What each symbol does to the units:
w358: ze>w871, vu>w697, ni>w756, fi>w226, zo>w131
w927: ze>w92, vu>w226, ni>w358, fi>w73, zo>w251
w606: ze>w376, vu>w189, ni>w213, fi>w955, zo>w56
w305: ze>w918, vu>w442, ni>w112, fi>w481, zo>w700
w940: ze>w767, vu>w342, ni>w561, fi>w124, zo>w756
w2: ze>w32, vu>w745, ni>w702, fi>w210, zo>w955
w5: ze>w131, vu>w358, ni>w414, fi>w927, zo>w611
w393: ze>w177, vu>w630, ni>w714, fi>w23, zo>w932
w950: ze>w433, vu>w467, ni>w875, fi>w140, zo>w148
w761: ze>w778, vu>w925, ni>w362, fi>w203, zo>w573
w703: ze>w734, vu>w938, ni>w364, fi>w918, zo>w146
w499: ze>w45, vu>w803, ni>w247, fi>w756, zo>w524
w112: ze>w938, vu>w267, ni>w376, fi>w442, zo>w703
w210: ze>w999, vu>w160, ni>w745, fi>w56, zo>w388
w523: ze>w295, vu>w180, ni>w256, fi>w714, zo>w67
w696: ze>w955, vu>w2, ni>w744, fi>w435, zo>w19
w532: ze>w597, vu>w17, ni>w734, fi>w741, zo>w503
w438: ze>w105, vu>w932, ni>w354, fi>w3, zo>w380
w177: ze>w3, vu>w979, ni>w686, fi>w148, zo>w759
w561: ze>w780, vu>w458, ni>w784, fi>w342, zo>w803
w539: ze>w197, vu>w503, ni>w802, fi>w169, zo>w76
w203: ze>w606, vu>w744, ni>w925, fi>w696, zo>w59
w119: ze>w481, vu>w489, ni>w660, fi>w268, zo>w323
w575: ze>w203, vu>w537, ni>w242, fi>w702, zo>w213
w741: ze>w832, vu>w40, ni>w17, fi>w262, zo>w784
w227: ze>w146, vu>w703, ni>w15, fi>w700, zo>w12
w3: ze>w825, vu>w977, ni>w932, fi>w359, zo>w562
w481: ze>w402, vu>w930, ni>w442, fi>w12, zo>w20
w458: ze>w940, vu>w632, ni>w832, fi>w52, zo>w780
w45: ze>w48, vu>w414, ni>w468, fi>w5, zo>w325
w573: ze>w210, vu>w778, ni>w800, fi>w59, zo>w435
w686: ze>w932, vu>w393, ni>w828, fi>w979, zo>w438
w746: ze>w247, vu>w169, ni>w539, fi>w493, zo>w440
w433: ze>w242, vu>w824, ni>w23, fi>w380, zo>w359
w56: ze>w364, vu>w376, ni>w160, fi>w112, zo>w15
w734: ze>w973, vu>w700, ni>w227, fi>w17, zo>w381
w955: ze>w267, vu>w32, ni>w189, fi>w388, zo>w112
w242: ze>w925, vu>w847, ni>w148, fi>w537, zo>w761
w938: ze>w700, vu>w305, ni>w420, fi>w323, zo>w734
w934: ze>w784, vu>w741, ni>w532, fi>w582, zo>w169
w169: ze>w509, vu>w784, ni>w503, fi>w561, zo>w247
w900: ze>w410, vu>w690, ni>w251, fi>w295, zo>w875
w48: ze>w691, vu>w888, ni>w524, fi>w131, zo>w905
w973: ze>w503, vu>w532, ni>w146, fi>w934, zo>w539
w691: ze>w347, vu>w611, ni>w325, fi>w841, zo>w180
w359: ze>w761, vu>w242, ni>w977, fi>w575, zo>w657
w979: ze>w977, vu>w23, ni>w393, fi>w433, zo>w3
w784: ze>w493, vu>w832, ni>w597, fi>w458, zo>w509
w999: ze>w489, vu>w69, ni>w435, fi>w364, zo>w119
w197: ze>w440, vu>w746, ni>w840, fi>w509, zo>w52
w420: ze>w703, vu>w112, ni>w56, fi>w305, zo>w227
w323: ze>w20, vu>w481, ni>w305, fi>w460, zo>w17
w402: ze>w40, vu>w460, ni>w323, fi>w802, zo>w741
w825: ze>w800, vu>w362, ni>w759, fi>w761, zo>w83
w918: ze>w17, vu>w323, ni>w938, fi>w402, zo>w532
w524: ze>w325, vu>w45, ni>w874, fi>w888, zo>w581
w69: ze>w15, vu>w56, ni>w210, fi>w420, zo>w489
w932: ze>w759, vu>w177, ni>w929, fi>w977, zo>w105
w262: ze>w632, vu>w840, ni>w40, fi>w197, zo>w458
w146: ze>w381, vu>w734, ni>w268, fi>w532, zo>w802
w657: ze>w573, vu>w761, ni>w825, fi>w213, zo>w745
w503: ze>w746, vu>w597, ni>w381, fi>w784, zo>w197
w337: ze>w262, vu>w802, ni>w402, fi>w539, zo>w582
w509: ze>w499, vu>w493, ni>w746, fi>w780, zo>w468
w803: ze>w414, vu>w780, ni>w509, fi>w767, zo>w45
w52: ze>w124, vu>w440, ni>w632, fi>w468, zo>w161
w828: ze>w929, vu>w714, ni>w523, fi>w393, zo>w354
w295: ze>w354, vu>w828, ni>w690, fi>w686, zo>w467
w251: ze>w246, vu>w92, ni>w131, fi>w690, zo>w749
w19: ze>w112, vu>w955, ni>w606, fi>w660, zo>w420
w930: ze>w460, vu>w268, ni>w119, fi>w146, zo>w402
w410: ze>w950, vu>w67, ni>w246, fi>w354, zo>w23
w929: ze>w438, vu>w686, ni>w295, fi>w177, zo>w140
w414: ze>w888, vu>w756, ni>w499, fi>w358, zo>w48
w381: ze>w539, vu>w973, ni>w12, fi>w597, zo>w840
w873: ze>w702, vu>w562, ni>w380, fi>w800, zo>w744
w841: ze>w749, vu>w251, ni>w611, fi>w900, zo>w876
w23: ze>w148, vu>w950, ni>w630, fi>w824, zo>w977
w875: ze>w23, vu>w410, ni>w749, fi>w467, zo>w979
w67: ze>w467, vu>w295, ni>w900, fi>w929, zo>w950
w268: ze>w12, vu>w227, ni>w489, fi>w734, zo>w460
w362: ze>w657, vu>w359, ni>w3, fi>w925, zo>w800
w17: ze>w934, vu>w20, ni>w700, fi>w40, zo>w597
w342: ze>w161, vu>w52, ni>w458, fi>w874, zo>w767
w435: ze>w388, vu>w210, ni>w2, fi>w69, zo>w660
w537: ze>w744, vu>w873, ni>w847, fi>w83, zo>w203
w778: ze>w160, vu>w213, ni>w657, fi>w606, zo>w210
w745: ze>w435, vu>w573, ni>w83, fi>w160, zo>w32
w597: ze>w169, vu>w934, ni>w973, fi>w832, zo>w746
w493: ze>w803, vu>w561, ni>w169, fi>w940, zo>w499
w780: ze>w756, vu>w940, ni>w493, fi>w161, zo>w414
w440: ze>w874, vu>w247, ni>w76, fi>w499, zo>w124
w180: ze>w828, vu>w347, ni>w73, fi>w876, zo>w295
w802: ze>w840, vu>w381, ni>w460, fi>w503, zo>w262
w380: ze>w537, vu>w105, ni>w824, fi>w562, zo>w575
w714: ze>w686, vu>w876, ni>w180, fi>w630, zo>w929
w697: ze>w927, vu>w484, ni>w767, fi>w581, zo>w871
w484: ze>w226, vu>w521, ni>w161, fi>w325, zo>w927
w489: ze>w930, vu>w15, ni>w388, fi>w227, zo>w481
w744: ze>w189, vu>w702, ni>w575, fi>w2, zo>w606
w325: ze>w905, vu>w48, ni>w521, fi>w611, zo>w73
w800: ze>w745, vu>w657, ni>w562, fi>w778, zo>w2
w759: ze>w562, vu>w3, ni>w438, fi>w362, zo>w873
w925: ze>w213, vu>w575, ni>w359, fi>w744, zo>w778
w521: ze>w581, vu>w524, ni>w124, fi>w48, zo>w226
w832: ze>w561, vu>w582, ni>w934, fi>w632, zo>w493
w468: ze>w524, vu>w499, ni>w440, fi>w414, zo>w521
w874: ze>w521, vu>w468, ni>w52, fi>w45, zo>w484
w547: ze>w876, vu>w841, ni>w691, fi>w246, zo>w714
w354: ze>w140, vu>w929, ni>w67, fi>w932, zo>w824
w700: ze>w532, vu>w918, ni>w703, fi>w20, zo>w973
w140: ze>w380, vu>w438, ni>w467, fi>w759, zo>w847
w388: ze>w119, vu>w999, ni>w32, fi>w15, zo>w442
w131: ze>w841, vu>w871, ni>w888, fi>w92, zo>w547
w226: ze>w256, vu>w581, ni>w697, fi>w905, zo>w92
w364: ze>w227, vu>w420, ni>w69, fi>w938, zo>w268
w630: ze>w979, vu>w875, ni>w876, fi>w950, zo>w177
w20: ze>w741, vu>w402, ni>w918, fi>w337, zo>w934
w847: ze>w575, vu>w380, ni>w433, fi>w873, zo>w925
w105: ze>w873, vu>w759, ni>w140, fi>w825, zo>w537
w442: ze>w323, vu>w119, ni>w267, fi>w930, zo>w918
w632: ze>w342, vu>w76, ni>w582, fi>w440, zo>w940
w246: ze>w875, vu>w900, ni>w841, fi>w67, zo>w630
w460: ze>w337, vu>w12, ni>w481, fi>w381, zo>w40
w32: ze>w660, vu>w435, ni>w696, fi>w999, zo>w267
w160: ze>w69, vu>w59, ni>w573, fi>w376, zo>w999
w256: ze>w690, vu>w73, ni>w927, fi>w180, zo>w900
w702: ze>w696, vu>w83, ni>w537, fi>w745, zo>w189
w840: ze>w76, vu>w539, ni>w337, fi>w746, zo>w632
w756: ze>w5, vu>w767, ni>w803, fi>w697, zo>w888
w347: ze>w714, vu>w547, ni>w905, fi>w749, zo>w828
w562: ze>w83, vu>w825, ni>w105, fi>w657, zo>w702
w76: ze>w52, vu>w197, ni>w262, fi>w247, zo>w342
w581: ze>w73, vu>w325, ni>w484, fi>w691, zo>w256
w871: ze>w251, vu>w927, ni>w5, fi>w256, zo>w841
w189: ze>w19, vu>w696, ni>w203, fi>w32, zo>w376
w611: ze>w547, vu>w131, ni>w48, fi>w251, zo>w347
w660: ze>w442, vu>w388, ni>w955, fi>w489, zo>w305
w767: ze>w358, vu>w161, ni>w780, fi>w484, zo>w5
w12: ze>w802, vu>w146, ni>w930, fi>w973, zo>w337
w247: ze>w468, vu>w509, ni>w197, fi>w803, zo>w874
w467: ze>w824, vu>w354, ni>w410, fi>w438, zo>w433
w876: ze>w393, vu>w749, ni>w347, fi>w875, zo>w686
w905: ze>w180, vu>w691, ni>w581, fi>w547, zo>w523
w73: ze>w523, vu>w905, ni>w226, fi>w347, zo>w690
w888: ze>w611, vu>w5, ni>w45, fi>w871, zo>w691
w83: ze>w2, vu>w800, ni>w873, fi>w573, zo>w696
w977: ze>w362, vu>w148, ni>w177, fi>w242, zo>w825
w690: ze>w67, vu>w523, ni>w92, fi>w828, zo>w410
w824: ze>w847, vu>w140, ni>w950, fi>w105, zo>w242
w213: ze>w59, vu>w203, ni>w761, fi>w189, zo>w160
w40: ze>w582, vu>w337, ni>w20, fi>w840, zo>w832
w161: ze>w697, vu>w124, ni>w940, fi>w521, zo>w358
w267: ze>w305, vu>w660, ni>w19, fi>w119, zo>w938
w376: ze>w420, vu>w19, ni>w59, fi>w267, zo>w364
w148: ze>w359, vu>w433, ni>w979, fi>w847, zo>w362
w124: ze>w484, vu>w874, ni>w342, fi>w524, zo>w697
w749: ze>w630, vu>w246, ni>w547, fi>w410, zo>w393
w15: ze>w268, vu>w364, ni>w999, fi>w703, zo>w930
w59: ze>w56, vu>w606, ni>w778, fi>w19, zo>w69
w92: ze>w900, vu>w256, ni>w871, fi>w523, zo>w246
w582: ze>w458, vu>w262, ni>w741, fi>w76, zo>w561

The rows follow the links: the fewer symbols apart two units are, the more alike their rows tend to be.

Each row is also shifted at random along 9 hidden directions that mean nothing.

Known rows, each with its unit:
[  69 -159   89  -20   52  -47  -20   30   13   24    3   -1   17    0  -90  -70    1  -48   18   36  -22    4  -64  131   13   -7  103  -73   27  -27  -83  -30  -62    6  108  -10   24  -30  -39  -64  -93   85   25  121  -38   93  -39 -100  118  -75   38  110 -124   20   -6  -75  -24    2   51  -90   12   47   71  -62]: w509
[ 174  -16  -81   95   37   28   47   32   14  -39  -12  -29   53   37   52  -20  -81  -25  -10  -20    1  -24   -6    9  -33   -2    6 -113  -69   51   58   -7   23   43   32   -1  -22  -99   19   -7   99    6  -11  -29   25   -3   10  -26   -9  -82   39   40  -37  -85  -14   53  -27  -16   12   -3  -44   52   89   89]: w847
[ -20  -13   -7   89   -3  -18  -38  -25  -17  -15  -35  -21  -14  -49  -49  -66  -86   40  -14   -4    0   -6   75   -3   23    1  118  -96   -7   -8   28  -73   46   38   18   52   53    1   43   -3   94   15  114   63    0  -48  -22   28  -22 -170   29   47  -79 -189  -39   39  -24   76    6  -63  -13   57   13   46]: w918
[-197  -68  -51   28 -153  -33  118  -13  -21   77  -57   38   21  -42   71   10  -57    4   43  -15  -49   12 -168  -97  -29   93   28  -76  180   25  -29   30   -3   34   15   73    2  -78   58  -96   67   -1   -5 -108   57  -67   -6  162   56  -20  145  -33  -14  -10   41  -62   42   67  -75  -52  -27   13  -34  135]: w59
[ 304  158  -13  -67  -16   -4  -25  -14   -5    3   63  -72  -30   59    7   10  110  -87  -99  -66   -1   43  -24   24    5  -39 -192   31 -154  175   76   39   42  -26  -63  -39  -19   -7  -56   57 -103    0 -152 -123   65   17   27  -65  -90  185  -30 -110   56  226   50   25   71 -122   47  158   72  -39   37   -5]: w800
[  66   56  -79   97  -78   10   43   22    3    8  -41  -28    0   31  104   49  -43   37  -44  -33   30  -66 -219  -60   18  -26  -22   28   52   85  -51    8   75   10  -40   23  -12  157   43 -116   74  -54   12 -125   57  -69   36  -56 -101   67  157 -122   -6  -61   32 -155    9  -15  -54   31  -59  -89  -70   50]: w761
[-107   77   30   16  -52  -31  -72  -14  -19  -13  -44  -25  -34  -50  -51  -68  -11   12  -27   -7   -4    0  -16   19   39  -15   50  -31  -13   39    3  -49   49    7  -38   32   65   50   69    6   26   23   73    4   -2  -60   -6  -12  -66  -71   24  -17  -27  -75  -11   -2   -9   62   17   -6   32   71  -29   -7]: w460
[ -97   49   32 -111  -27  -23   93  -79   -1  -23 -100   20  -23 -109  -13  -54   26   89  103   25   84   31  119   10  -50  200  -13   -4  -49   12    8    6   25  -23 -142  -27   14  -75    8   59   45   66  -60  127  -15  -35   36   69   14   47  -79  -16   13   61   45   85   -3   27   54   31   41  -21  -29  -23]: w930
[ -47   20  -36  -21  -41  -30   45  -34  -20   86   42   22  -26  -28   24   52   34  -21  -36  -52  -36   42   -9  -95  -18    9  -47   30   87  -33   18    9   -4    5   28   28  -13   43    7   14    1  -12  -16  -47   57  -53    3   44   37   15   -5  -68   56  102    0   -6   70  -23  -45    7   -8  -53  -34   49]: w778
[ 291   39   74  -43   11  -12   39  -26   37    9   -5  -19  -32  -34  -23 -180  158  -84  -29   -8   -5    6    8   75  -41  151  -78    9  -63    1   19  -47   19  -20  -57  -27    9 -138   65   38  -81   58 -119  161    6   62    4 -159   77  -34   44   18   -8   89   72  136   15   29  117    2   80   51   44  -49]: w56
[ 158  -36   22   66   52   13   53    2   37  -54  -95  -67   26   30    8  -33   21   64  -34   89   53  -21  -64   78    5   31  -20   52  -90   75  -13   23    9 -106  -71  -49   12   36   20  -45  -45   45  -43  -16  -52   64  -30 -204   41  111  173   -2  -21  -51  -18  -39   -2  -63    2   17   43  -79  -71  -21]: w440
[-146   73    8  -36  -27   32  -41    3  -13   43   87   70  -78  -65   13  -36  -10    2   14  -99   38  -37   53  -45   16   11   62   47   97 -156 -124  -89   69  112   27   52   -8  128   -3   -7   80 -101  115  140   39  -62   66  159 -147 -124 -180  -17  -11  -43   60  -28  -31  122   14   -7  -80    6   11 -133]: w657
[ 132  -18   33   30   36    8  -71   14    6  -31   30   -7   16   42  -79  -50   49  -14  -45   53   -7  -25   48   11   29  -66   18   12  -16  -35   15  -12  -42  -37    7  -18    8  -44   41   12  -63  -24  -17   58  -66   63  -45  -25   20  -55   21   49   11  -88  -44   49  -15   22  -13  -25   29   31   13  -12]: w468
[  32   51    0  -80  -96    4  -35    4  -23   49   79   -8  -43   16   -7    9  -16  -79  -15 -103   25   17 -107   21   20  -24  -17  -34   20   91  -82  -20   49   68   31   33  -10   60  -72  -54  -32  -50  -43  -34   81   -9   35  133 -113   75  -46  -56  -42   96   71 -129   46    4    1   57  -31    5   62  -26]: w203
[  -6 -106   50 -107  -32 -106   63  -47  -45   61  -23   81   -4    6  -27   64   81   34   81   61  -68  110   46  -56  -14   57  -60  -37   89    4   53   98  -99  -32  -32   -1   10 -241  -59   40 -120   85 -107  -91   -8   31  -37  218  111   89  -50   24   41  234   -4   89   69  -35  -46    6   69  -36   -6   85]: w582
[ 120  -27   -7   -6   17   27   -7   36   35    9   57   24    8   75   40   47   25  -36   13    2   26    6  -95   37   -3  -25  -24   36   19   -8  -67    6  -23  -48   41  -55  -45   50  -24  -23  -51  -17  -47  -40   -7   48   16  -51   24  103   28   26   33   71  -13  -69   15  -62  -47   12  -46  -16  -12  -21]: w523
[ -21  -22  -32   46   90   19  -43   21   -8 -101  -29  -33   44   52   -3   63  -84   51   31   44   -1    5  122   47    8  -74   19  -72 -142   68  115   36   -9    8   -1  -26    7  -79  -59   54   37   35   35  -50  -31   11  -14  -27  -14  -10  -35   65  -24  -72  -54   79  -48  -65   13    7   -5   32   44   49]: w697
[-146   37  -14  -10   22   21   30   29   19  -32   -3   32    5    6   32   14   20   87   23   30   63  -27  -12   14    5   -1    1   38    0  -39  -79   27    5  -17  -36  -52  -28   62    9  -15   21  -20   23   23  -39  -13   44   18  -66   47  -23    0   43   22   15  -30  -28  -26  -51   36  -35  -39  -67  -88]: w691
[-192   92  -42   60   39   92  109  -76   -4  -23  -95  -10  -54  -97  120   12  -65  127  -21  -11   38   27  242 -109  -33  113  -66  169  -62  -90   69  -16  110   -8 -146   72   22   26   22  103  153  -81   71  -68   22  -79    3  124 -121   28 -105  -70   79 -138  -11  159   14   85    5   78   20  -91 -115  -19]: w376
[-233   59   33  -66  -87    5  -78   54   15  -67   16   33    7   -2  -24  -68    7   16   91    6   42  -69 -100   92   35    9   73  -87    4   46 -104   -3   12   49  -22  -41   -3   -6    2  -65    3  -10   44   96  -39  -11   71   61  -95  -21  -12   43  -46   -6  101  -73  -95   51   19   -7  -22  102    7 -108]: w581
[  23  -21  -29   43   80   -2   55   26   13  -28    1   37   25   25   24   13   19  102    2   51   30  -11   61  -10    0  -15   -5   -2  -14  -61  -29   39  -23  -20  -10  -53  -31  -34   -7    5   22    4   26    5  -48   18   22   37  -26   -5  -29   41   34   20  -15   50  -29  -48  -55   28  -20  -58  -40  -45]: w131
[  -8  -48   55    3  -15  -51  -38   22   -2   -4   11    7   39    9 -101  -99  113  -46  -36   70  -90  -22  -27   10   12  -33   13  -57   48  -24   42   25  -96  -23   31  -14   20 -156   97   -8 -106   45  -39   73  -66   53  -59  -67  129 -120  106   55   10   -2   -4   79  -12   27   -2  -74   77   93   20   22]: w940
[-151   47   24  -68   61   97   10   15   69  -38   -1   29  -45  -12   88   40   -8   40   91  -19  148  -23  -31  107  -30   85   17  161  -31  -86 -151  -55   59  -46  -38  -74  -44  243  -29    6   38  -27   26  125  -15    2   80 -156  -33  146  -64    7   32    8   13 -111  -30  -22   14   15  -99  -45  -81 -168]: w690
[ 319   79  -13   20  -50   -5  -33   26   28   25   64   11   -3   30   18  -75   66  -81  -27  -42    3  -43 -105   -7    8   10  -42  -11   14    7  -54  -38   23   -4   -2  -30  -33   12   34  -30   -5  -35  -33    5   16   13   51  -22  -59  -16    5  -15   14   49   55  -16  -25   16   29   34   -2   22   23  -30]: w825
[  85   88  -39    6  -28    8   63  -69    9   64   39   18  -51  -34   54   21   83   24  -54  -34   11   46   77 -120  -25   76 -104  120   30  -62   21  -10   37  -70  -58   -5  -27   68   26   62   14  -48  -38  -45   38  -43   21   33   -1   88  -14  -80  121   80    2   71   73  -22  -48   61   17 -109 -114   10]: w745
[-210 -108    8  -82 -135 -137   -7   -8  -67   91  -53  -12   59  -40  -88   84  -46  -98   35   -7 -125   18 -211  -51   -5  -55   57 -132  159  114   62   66 -109   45   99   60   40  -16   11  -79  -53  114  -39  -84   44  -56  -62  -23  189  -44  115  -72  -64  102  -16 -167   45  -23    5 -103   35   50   71  185]: w938
[-253  100  -30   16 -122   57    5  -23    6  -21    4   -6  -46  -52   45  -80  -17    8    8  -67   36  -23  -44   -6   -6   98   36  -39   26   35  -17  -68  109   65  -42   50   17   20   81  -32   89  -61   30   81   56  -88   39   42  -69  -57   97  -25  -18 -126   78    8    8   97  -18  -24  -50   71  -39   11]: w2
[-127   83   -1  -23  -66   -7  -46  -62  -30   12  -28  -33  -30  -61  -36   37   -9   12  -23  -22   -7   -1   51  -84   15   -1   -5   71   11   18   60  -18   29  -18  -57   43   31  126   25   34   26  -29   25  -10   18  -73  -15   -9  -12   16   -9 -104   31  -61  -16  -21   19   30   14    1   35  -35  -59   35]: w305
[-410  -24  -57  -15  102   56   79   32    5  -66  -66  -66   58  -32   69   98  -98    9   19  -15  -21  -23   34   54  -61  -19  -11   13 -107   43  101   67   -6   67   42    5  -12   50  -49   28   74   50   33   -5   25  -38    0 -216   72    7   -3  -33  -25   -6    3  -21  -35  -88   68  -12  -22   -5   41    4]: w929
[ -36   53  -71  132  -46   23  -56   34   -6  -50   20    2   30   62   34   29  -40   88  -40   39  -17  -51  -11  -77   68 -110    8  -22    5   31   10   35   22  -18  -31    1   -8   12   19  -41   54  -90   94 -157  -34  -31   14  126 -139   -5   63   -6   36 -130   -1    3  -50    7 -100   39   -7  -23  -91   21]: w226
[-337  -17  -13  -48   35  -17   42   29   -2   17   -6   58   16  -30   19   87    2   66   39   22    7   -3  -21  -23  -11  -35   23   51   81  -98  -64   50  -56   -4   29  -32  -23  101    6    2   19   18   51   -1  -30  -43   26    2   27   16  -61  -18   62   86  -24  -65  -10  -42  -60   -8  -40  -38  -63  -57]: w905
[-131   75  -43  -25  -71   -1  -47    2  -22  -76  -57  -35   59   61   21  121  -28   34   39   59  -28    9  -26  -37   24  -75  -86   -3  -81  178  125  121  -32  -67  -98  -33    2  -50  -28   33  -23   -1  -60 -242  -28  -25   -5   53  -40  184   31  -69   77   42  -14   -5   -8  -79  -38   84   63   -2  -52  101]: w521
[  30   19  -17   31   94   79   79    9   78  -67  -24    7    1    3  113  -22   51   53   46   27   66  -41   43   59  -53  126  -46  102  -78  -69   -6   -9   38  -50  -61  -76  -48   28   13   27   42    5   -8  110  -23   26   55 -225   49   56   37   31   40  -12   40   74  -53  -41   45   -1  -33  -52  -70  -86]: w295
[-146  -77   57  -91   -8 -112   44    1  -45   46  -93   25    4  -51  -56    9   -7    5   50   24  -32   52  -87   42  -11    9   39  -81   63   34  -20   37  -55   37   14   21   52  -72    8  -17  -38  138  -20  -16    4  -25  -28   36   61  -31  -22   -2  -52  140  -21  -53   33   -4   17  -28   29   43   56   34]: w17
[-204   25   30  -71  -24  -26  -94    0  -15   -9   29   56   16  -16  -65   35   54  -11   52   43  -55   -6   74  -55   10  -47   15   32   63  -84   47   24  -86  -25   -2  -22    0  -21   35   69  -37   -2   19   35  -63  -15   -9   40   64  -46  -87   15   83   21  -34   56  -34   29  -10  -42   33   61  -23    1]: w414
[-190  -22   15  -75  -10   13   56   37   52   23  -13   31   26  -41   64   19   47  -30   79   -1   12  -68 -170   45  -43   81    1   95   84  -69 -110   20  -36  -17   21  -55  -50  156    4  -65  -12   29    3  103   -9    5   59 -229  113   60   45  -36   11  105   79 -145  -55  -27   58  -48  -31  -43  -53 -105]: w630
[  72  109  -30   72  -47    0  -55  -24   28  -44  -15   10   24   35   17   35  120   69  -23   97  -16  -46    8 -128   25  -19  -78  133   22  -26   88   41  -33 -161 -124  -70  -17   66  119   45  -17  -42  -18  -77  -80  -26   -4 -119   45   78  120  -67  170  -56  -44   74  -21  -29  -73   11   56  -63 -187   51]: w45
[ 140  -79   -3   89  111   -5   16  -37  -21  -25  -65  -30  -37   53   26  107  -67  111  -28   39   40   60   81    6   22  -47   11   45  -59   27   59   -5   43  -35  -26   25   41   45  -59   21    3   29   23  -90   13    7  -56  -36  -15   72   43    7  -33  -81 -108   10   61  -64  -55    5  -32 -110  -40   67]: w539

From each start, follow one symbol. Which unit do you reach?
Answer with the unit's name.
start [-334  170  -12  -27  -84    9 -142   31   -1  -95    8  -41   21   12  -21    8   36   -8    1   11  -49  -35  -36   29   49  -89  -35  -25  -91  131   93   43   10   -9  -54  -39   17   32   37   39  -15   -2   45  -83  -26  -65   31  -92  -66   37   38  -44   55    8   44   13  -59  -30   16   39   58  104  -58  -14]
vu
w48
start [-157  148   51  -24  -11   27  -75  -29  -25  -96  -45  -27  -80  -17  -26  -76   42   68  -21    1   45   18  112   50   36   13  -21    8 -118   68   63  -35   99   35 -141   28   72  -63   61   76   -1  -12    3   46   -1  -48   -2   50 -155  -13  -26  -13    8  -82   13  134   15   67   13   50   33   76  -20  -38]
zo
w582
start [  34   76   13  -35  -71    1    0   -4   15   64   70   63  -66  -42   19  -54   80   -7    2  -66   53  -48  -82  -44    6   66   13   66  126 -107 -148  -67   50   34  -12    3  -26  140   42  -55   17  -67   21  139   33  -41   71   38  -70  -34  -27  -52   18   34   79  -74   -2   70   -8   -8  -58  -42  -46 -106]
fi
w573
start [ -21  111    2  -42  -67  -42  -60   39    8  -64   28  -21   45   55  -42  -58  144  -37  -19   42  -62  -13  -82   45   22  -43  -98  -91  -84  150   84   86  -46  -37  -49  -83   -9 -156   50   19 -106   50  -93  -58  -37   14   22  -79   11   49   94   -6   59  155   68   78  -25  -81    5   56   95   90   -6   12]
ni
w358
start [  -9  -38   18   18  144   46  -26   -3  -16  -55  -20  -49    8   22  -43   46  -68   43  -46   36   19   29  195   37   11  -95    3   57 -131  -23   57   11  -10  -16    6    8   21    4  -64   78   -7  -12   28  -22  -45   49  -58    8  -40   13 -114   36   -7  -87  -97   59    1  -28   11   36   24  -25   34  -33]
ze
w414
start [  95   63   15  -80  -93   -5   19  -14   13   53   49   13  -52  -12   14  -33   67  -47    6  -69   65   -5 -147   22   -7   77  -30   23   52   38 -119  -34   45    5  -20  -15  -26   99   -5  -64  -36  -23  -76   65   55  -10   56    0  -38   95   27  -63   -5  118   84 -119   42   -3    2   32  -31  -38  -13  -56]
fi
w189
start [ 128  154   96  -30  -33  -37 -142  -20    4  -10   41   -9  -84  -20  -99 -150  178  -40  -78   -3   -5    1    9   43   51   -9  -26   43  -29   -9   -3  -82   41  -38  -70  -19   58   26  113   60 -100   12   -7  114  -26   -4    1 -107  -52  -59   14  -12   39   24   13   87   12   57   38   12   76   83  -38  -86]
ze
w503
start [ 157  110   48  -52  -57  -34  -10  -35  -12    3  -51  -15  -45  -10  -20  -46   60   37  -17   19   53   37  -20   12   34   37  -74   48  -56   87  -42    9   44  -69 -138  -16   30    5    7   19  -52    9  -64  -89  -12    1   14  101 -131  146  -36  -65   35   98   20   -4   37    7    4  119   79  -35  -56  -46]
zo
w934
start [ 151   12  -46  115  -30  -16  -17  -50  -29   12  -32  -36   -5   -8  -12   18  -89   65  -59    9   -5   22   87  -98   40  -37   27  -19  -15   34   53  -20   44  -35  -31   51   33   31   -3    6   76  -39   70 -130    7  -39  -33  133  -76  -16   16  -26   -6 -139  -65   23   16   24  -49   29   21  -56  -52   92]
fi
w460
start [ -25  -60  -58  159   33  -42 -135   32  -28   13   76   26   48   51  -46   85  -44    1  -61   39 -151  -18   92 -134   62 -214   77  -49   87 -103  122    5  -82    0  132   32    8    2   25   34   31  -29  173 -117  -40  -27  -59   24   60 -199    7   57   35 -144 -114   71  -49    3  -80  -94   -3   35  -24  111]
vu
w697
start [-121  102   30  -77   49   78 -116   21   46  -34   82  -22  -38   24   18   39   35  -85    6  -54   28   12   16  105   -1  -40  -38  113  -99  -13  -11  -47   28  -34   27  -58  -21  175  -38   80  -45  -20   16   34    2   12   37 -200   -9  104  -82    5   53   67   -3  -34   -8  -54   51   30  -24   54  -16 -114]
ni
w251
start [  59   33    0   -8  -65  -78   19  -65   -9   36  -44   -4    7  -56  -46  -20   92    6  -13   34  -42    7    1  -92  -17   66  -31    7   55    6   89   15  -38  -73  -56  -11   17   -8   88   30  -19   60  -48   27   -9  -43  -24 -100  138  -19  100  -64   58   38  -14   53   27  -12    2  -39   71  -29  -72   94]
ze
w146
start [-166   14  -24  -31    0   15  -43   35    7   40   51  -30   35    9   29  114   -6  -95  -36  -38  -86  -18  -75  -26    2 -108  -56   99   17   -2   25   48  -50  -15   84   -4  -32  169  -59    4  -38  -20   36 -120   18   -5    3 -149   57   77  -24  -80   47  104   10 -115  -13  -78   34   15   23  -36  -21  -27]
vu
w630
start [  26 -116   41    4  -16  -69  -29  -27  -59   93   38  104  -50    9  -42   70   -8   53   20   19  -45   58   64 -115   47  -59   63   10  191 -138  -49   -8  -48   22   46   71   27  -50  -39   -8  -38  -36   61  -53   -2    1  -46  312  -19  -59 -100   37    3    6  -60    5   53   75 -104  -45  -25  -51  -19   37]
vu
w597
start [-156   44  -23  138  -58  -28  -38   -5  -45  -40  -71  -13  -19    4   -5  -28  -16   87  -70   38  -53  -13  -21  -81   52  -72   41  -50   50   35   89   -7   47   32  -58   81   79  -62  140  -14   53  -15   77  -92    1  -92  -55   60  -75 -133  158  -28    4 -198  -47   78   19   82  -89  -39    9   53  -63  119]
vu
w973
